Below is a small trained network, with its code and all its weights. Each question gives an input and a class and asks what happens when units are switched off, that is, made to give their printed mean instead of their output.

import numpy as np


def w(rows, s, z=0):
    codes = np.array(rows[::2]) - 128.0
    scale = np.full(codes.shape[1], s)
    scale[-1] = z or s
    return codes * scale


def norm(h):
    return h / np.sqrt((h * h).mean(-1, keepdims=True) + 1e-5)


def f(y):
    return y / 2 * (1 + np.tanh(0.7978845608 * (y + 0.044715 * y**3)))


def log_softmax(a):
    a = a - a.max(-1, keepdims=True)
    return a - np.log(np.exp(a).sum(-1, keepdims=True))


def net(x, mask):
    res = np.array(x, float).reshape(1, 7) / 4 @ E
    u = 0
    for l in range(2):
        y = f(norm(res) @ A[l][:, :-1].T + A[l][:, -1])
        res = res + np.where(mask[u : u + 8], y, B[l][:, -1]) @ B[l][:, :-1]
        u += 8
    return log_softmax(norm(res)[-1] @ U[:, :-1].T + U[:, -1])


A, B = {}, {}
E = w([
[105,72,150,72],'x0',
[144,148,190,145],'x1',
[98,55,78,126],'x2',
[104,99,214,142],'x3',
[220,96,124,204],'x4',
[215,2,149,81],'x5',
[210,174,110,143],'x6',
],0.006)
A[0] = w([
[65,164,219,252,57],'L0N1',
[150,139,122,126,32],'L0N2',
[2,140,92,97,124],'L0N3',
[87,137,149,111,3],'L0N4',
[18,131,73,82,90],'L0N5',
[188,179,167,101,175],'L0N6',
[217,176,163,141,227],'L0N7',
[82,106,178,98,8],'L0N8',
],0.0091,0.0029)
B[0] = w([
[123,83,22,73,231],'L0N1',
[129,113,159,145,104],'L0N2',
[98,196,128,155,243],'L0N3',
[142,147,164,158,113],'L0N4',
[89,137,115,149,220],'L0N5',
[59,158,82,123,197],'L0N6',
[1,150,58,167,253],'L0N7',
[124,172,171,174,139],'L0N8',
],0.0099,0.0037)
A[1] = w([
[77,175,132,58,250],'L1N1',
[187,113,186,110,121],'L1N2',
[145,127,106,172,237],'L1N3',
[168,93,90,59,143],'L1N4',
[107,107,186,121,18],'L1N5',
[170,252,91,158,175],'L1N6',
[140,112,164,168,49],'L1N7',
[170,118,146,123,28],'L1N8',
],0.014,0.0021)
B[1] = w([
[92,140,66,202,254],'L1N1',
[122,249,136,22,145],'L1N2',
[16,130,66,64,170],'L1N3',
[142,160,41,125,174],'L1N4',
[62,152,192,113,140],'L1N5',
[14,234,255,195,240],'L1N6',
[71,99,153,90,120],'L1N7',
[164,169,85,93,119],'L1N8',
],0.0055,0.0069)
U = w([
[83,192,143,183,230],'0',
[180,107,99,124,116],'1',
[182,100,251,145,3],'2',
],0.018,0.004)

Each question gives the input, the list of numbers given to net, and the class t.
The units are the neurons (one row each of A and B). Each row of codes is followed by its name. A weight is (code - 128) times the scale printed after its matrix; where a second scale follows, it is the last column's (A, B and U).
mask holds one flag per neuron, layer by layer. A switched-off neuron (its flag False) gives its mean, the last column of its row in B, instead of its output. The means were averaged over made-up inputs and are rounded, as every weight is.
A unit's drop is (log p(t) with every unit on - log p(t) with that unit switched off) / (log p(t) with every unit on - log p(t) with every unit switched off).
The circuit of an input: a set's keep is (log p(t) with only the set's units on - log p(t) with every unit switched off) / (log p(t) with every unit on - log p(t) with every unit switched off). Starting from the 12 units with the biggest drops (on a tie, the unit counted first), units are removed one at a time, each time the one whose removal leaves the highest keep (on an exact tie, the one counted first), for as long as the keep stays at least 0.8.
circuit, biggest first: the units of the circuit, biggest drop first
unit that matters most: the unit with the biggest drop
top k neurons in layer l: the k neurons of layer l with the biggest drops, biggest first
drop when u is switched off: that unit's drop, to one decimal
input [3,1,3,2,8,3,-1], class 2: circuit, biggest first : (L0N1 L1N1)
input [0,-4,3,6,7,2,7], class 1: circuit, biggest first : (L1N6)
input [6,-5,8,-3,-2,2,1], class 1: circuit, biggest first : (L1N6 L0N7)
input [1,4,8,6,1,4,4], class 1: top 2 neurons in layer 0 : (L0N3 L0N5)
input [1,8,1,6,7,1,0], class 1: circuit, biggest first : (L1N6 L0N1)
input [1,3,8,7,-8,4,-8], class 2: circuit, biggest first : (L0N7 L0N6)
input [6,7,-2,7,6,-6,-2], class 1: circuit, biggest first : (L0N1 L1N6)
input [-2,-5,3,-6,-7,6,2], class 1: circuit, biggest first : (L1N6 L0N7)
input [2,-1,-3,0,5,5,-4], class 1: top 2 neurons in layer 1 : (L1N6 L1N4)
input [5,-2,0,-4,-8,7,1], class 1: top 2 neurons in layer 0 : (L0N7 L0N6)
input [-2,6,-5,5,-8,8,-8], class 2: top 3 neurons in layer 1 : (L1N6 L1N3 L1N4)
input [5,-6,2,7,3,4,-3], class 2: drop when L0N1 is switched off : 0.4
input [3,6,5,8,-6,7,-7], class 2: drop when L0N7 is switched off : 0.2
input [-4,7,6,-5,-1,3,-3], class 1: drop when L1N6 is switched off : 0.1
input [6,-5,3,7,5,-1,-4], class 2: unit that matters most : L0N7
